Below is a small trained network, with its code and all its weights. Each question gives an input and a class and asks what happens when units are switched off, that is, made to give their printed mean instead of their output.

import numpy as np


def w(rows, s, z=0):
    codes = np.array(rows[::2]) - 128.0
    scale = np.full(codes.shape[1], s)
    scale[-1] = z or s
    return codes * scale


def f(y):
    return np.maximum(y, 0)


def log_softmax(a):
    a = a - a.max(-1, keepdims=True)
    return a - np.log(np.exp(a).sum(-1, keepdims=True))


def net(x, mask):
    res = np.array(x, float).reshape(1, 7) / 4 @ E
    y = f(res @ A[0][:, :-1].T + A[0][:, -1])
    res = res + np.where(mask, y, B[0][:, -1]) @ B[0][:, :-1]
    return log_softmax(res[-1] @ U[:, :-1].T + U[:, -1])


A, B = {}, {}
E = w([
[148,158,163,164,111,182,137,80,133,110,118],'x0',
[222,147,58,104,152,29,135,127,51,138,95],'x1',
[76,252,96,134,178,133,110,72,162,110,88],'x2',
[96,71,100,78,113,158,185,1,129,62,206],'x3',
[92,164,154,146,73,67,230,95,85,98,35],'x4',
[144,129,168,129,20,138,146,125,70,149,116],'x5',
[194,170,170,58,92,135,83,70,134,212,148],'x6',
],0.0075)
A[0] = w([
[75,111,167,97,140,247,70,94,185,157,191,181],'n0',
[116,167,117,137,151,80,139,104,104,130,73,170],'n1',
[122,101,196,88,68,190,116,133,170,150,207,196],'n2',
[133,152,196,146,88,192,102,160,130,148,129,253],'n3',
[209,71,177,114,79,87,142,153,104,170,167,155],'n4',
[220,197,90,102,189,125,59,147,148,221,113,159],'n5',
[89,226,138,122,116,105,137,176,110,156,54,236],'n6',
[130,56,70,78,138,147,152,171,105,94,155,114],'n7',
[125,17,25,132,186,100,137,113,75,50,157,152],'n8',
[130,250,109,73,132,35,118,107,72,184,85,101],'n9',
[171,63,203,130,42,96,154,143,91,141,100,148],'n10',
[170,74,150,110,73,95,180,111,90,156,107,141],'n11',
[136,84,53,145,153,102,185,72,128,40,159,234],'n12',
[199,62,69,112,206,115,84,174,115,158,168,178],'n13',
[26,131,135,254,129,138,175,169,141,53,65,174],'n14',
[113,65,105,78,159,94,63,153,162,131,205,158],'n15',
[112,197,126,135,119,194,142,79,115,92,125,241],'n16',
[77,145,115,118,162,163,180,58,180,12,146,157],'n17',
[184,93,169,108,46,112,151,124,63,172,101,137],'n18',
[129,112,144,146,188,169,90,171,184,193,150,149],'n19',
[164,67,164,104,53,94,168,137,80,147,123,138],'n20',
[110,186,136,178,121,76,139,179,140,113,5,177],'n21',
[86,21,97,121,137,63,135,184,167,91,163,165],'n22',
[152,74,158,131,52,130,141,121,89,129,105,125],'n23',
[192,188,169,72,148,80,91,134,111,197,123,230],'n24',
],0.0067,0.0033)
B[0] = w([
[67,94,176,154,100,138,93,104,253,156,202,254],'n0',
[119,189,136,120,106,95,154,120,113,141,88,192],'n1',
[92,61,155,168,67,148,96,105,163,131,194,223],'n2',
[139,113,157,205,127,137,101,111,136,125,126,206],'n3',
[196,82,88,141,153,174,137,145,110,103,148,204],'n4',
[217,146,94,130,164,111,64,146,164,176,85,241],'n5',
[120,133,164,211,99,74,158,137,151,131,48,225],'n6',
[108,114,101,99,92,106,162,143,103,147,173,181],'n7',
[96,170,67,69,129,80,166,142,79,151,170,224],'n8',
[205,180,133,129,83,66,189,65,148,154,42,232],'n9',
[160,104,120,162,127,186,164,140,77,58,144,209],'n10',
[170,111,100,119,124,157,182,105,101,86,142,194],'n11',
[96,174,97,56,146,120,139,97,62,93,154,228],'n12',
[160,131,53,98,158,118,107,174,84,193,170,229],'n13',
[26,149,200,151,194,142,127,171,79,89,81,248],'n14',
[112,97,108,85,122,127,121,173,142,199,180,213],'n15',
[114,178,160,121,136,124,119,71,172,97,108,207],'n16',
[55,182,180,49,178,126,101,59,150,84,118,238],'n17',
[196,95,101,182,98,175,151,78,90,77,144,206],'n18',
[152,84,131,150,155,150,76,166,142,160,122,208],'n19',
[181,68,122,137,119,154,184,118,70,61,147,201],'n20',
[115,167,169,209,119,83,158,175,105,102,72,228],'n21',
[92,118,129,79,100,132,172,193,95,170,162,212],'n22',
[140,97,128,146,130,162,161,115,107,78,130,183],'n23',
[244,122,113,172,119,131,107,106,142,159,101,231],'n24',
],0.0076,0.0086)
U = w([
[59,57,150,74,80,144,154,197,135,168,170,1],'0',
[210,199,122,158,54,52,164,78,118,155,13,22],'1',
[54,158,184,212,165,113,140,240,66,73,33,236],'2',
[201,52,103,159,88,204,172,105,40,41,150,171],'3',
[127,153,29,63,132,74,141,178,39,174,173,67],'4',
[85,108,182,185,71,168,63,66,197,137,175,162],'5',
[66,207,139,2,185,125,136,25,104,36,119,231],'6',
[211,118,91,130,214,147,15,185,134,201,115,93],'7',
],0.0068,0.00083)

Each question gives the input, the list of numbers given to net, and the class t.
The units are the neurons (one row each of A and B). Each row of codes is followed by its name. A weight is (code - 128) times the scale printed after its matrix; where a second scale follows, it is the last column's (A, B and U).
mask holds one flag per neuron, in row order. A switched-off neuron (its flag False) gives its mean, the last column of its row in B, instead of its output. The means were averaged over made-up inputs and are rounded, as every weight is.
A unit's drop is (log p(t) with every unit on - log p(t) with that unit switched off) / (log p(t) with every unit on - log p(t) with every unit switched off).
The circuit of an input: a set's keep is (log p(t) with only the set's units on - log p(t) with every unit switched off) / (log p(t) with every unit on - log p(t) with every unit switched off). Starting from the 12 units with the biggest drops (on a tie, the unit counted first), units are removed one at a time, each time the one whose removal leaves the highest keep (on an exact tie, the one counted first), for as long as the keep stays at least 0.8.
units of the circuit, in order: the units of the circuit, biggest drop first
top k neurons: the k neurons with the biggest drops, biggest first
drop of u: that unit's drop, to one decimal
input [-4,1,-2,7,3,-1,-8], class 6: units of the circuit, in order -> (n17)
input [-5,4,-1,4,3,-4,-7], class 4: top 2 neurons -> (n8, n22)
input [0,4,8,7,7,8,-2], class 6: top 2 neurons -> (n17, n12)
input [-3,0,1,4,-5,4,-7], class 4: units of the circuit, in order -> (n8, n22)
input [-6,-7,1,4,-4,7,-6], class 0: units of the circuit, in order -> (n22, n18)
input [4,7,-1,8,-3,-8,4], class 4: top 4 neurons -> (n13, n8, n15, n14)
input [-5,-5,6,-1,-1,-3,7], class 5: top 2 neurons -> (n0, n13)
input [-8,-5,7,7,-1,-4,8], class 5: top 2 neurons -> (n0, n2)
input [-4,-2,0,8,-5,4,-7], class 0: top 2 neurons -> (n22, n15)
input [-5,-1,2,-7,0,-1,5], class 1: top 2 neurons -> (n9, n6)
input [0,2,6,-8,-1,-4,-2], class 1: top 3 neurons -> (n9, n5, n24)
input [-6,5,4,6,8,0,-2], class 6: top 2 neurons -> (n12, n17)
input [0,5,5,3,8,-2,-5], class 6: top 2 neurons -> (n12, n17)
input [-4,6,6,8,-4,6,-5], class 6: units of the circuit, in order -> (n17)
input [4,-7,-8,8,-3,-1,-5], class 0: top 2 neurons -> (n22, n8)
input [-2,2,-1,8,-8,-1,0], class 4: top 3 neurons -> (n8, n13, n12)
input [8,-8,0,3,3,-6,-5], class 6: drop of n17 -> 0.2
input [7,7,-5,-2,-1,2,6], class 3: drop of n5 -> 0.0
input [-5,-5,-4,4,3,-4,-1], class 0: drop of n15 -> 0.1
input [7,-1,4,2,3,-2,-3], class 6: top neuron -> (n17)
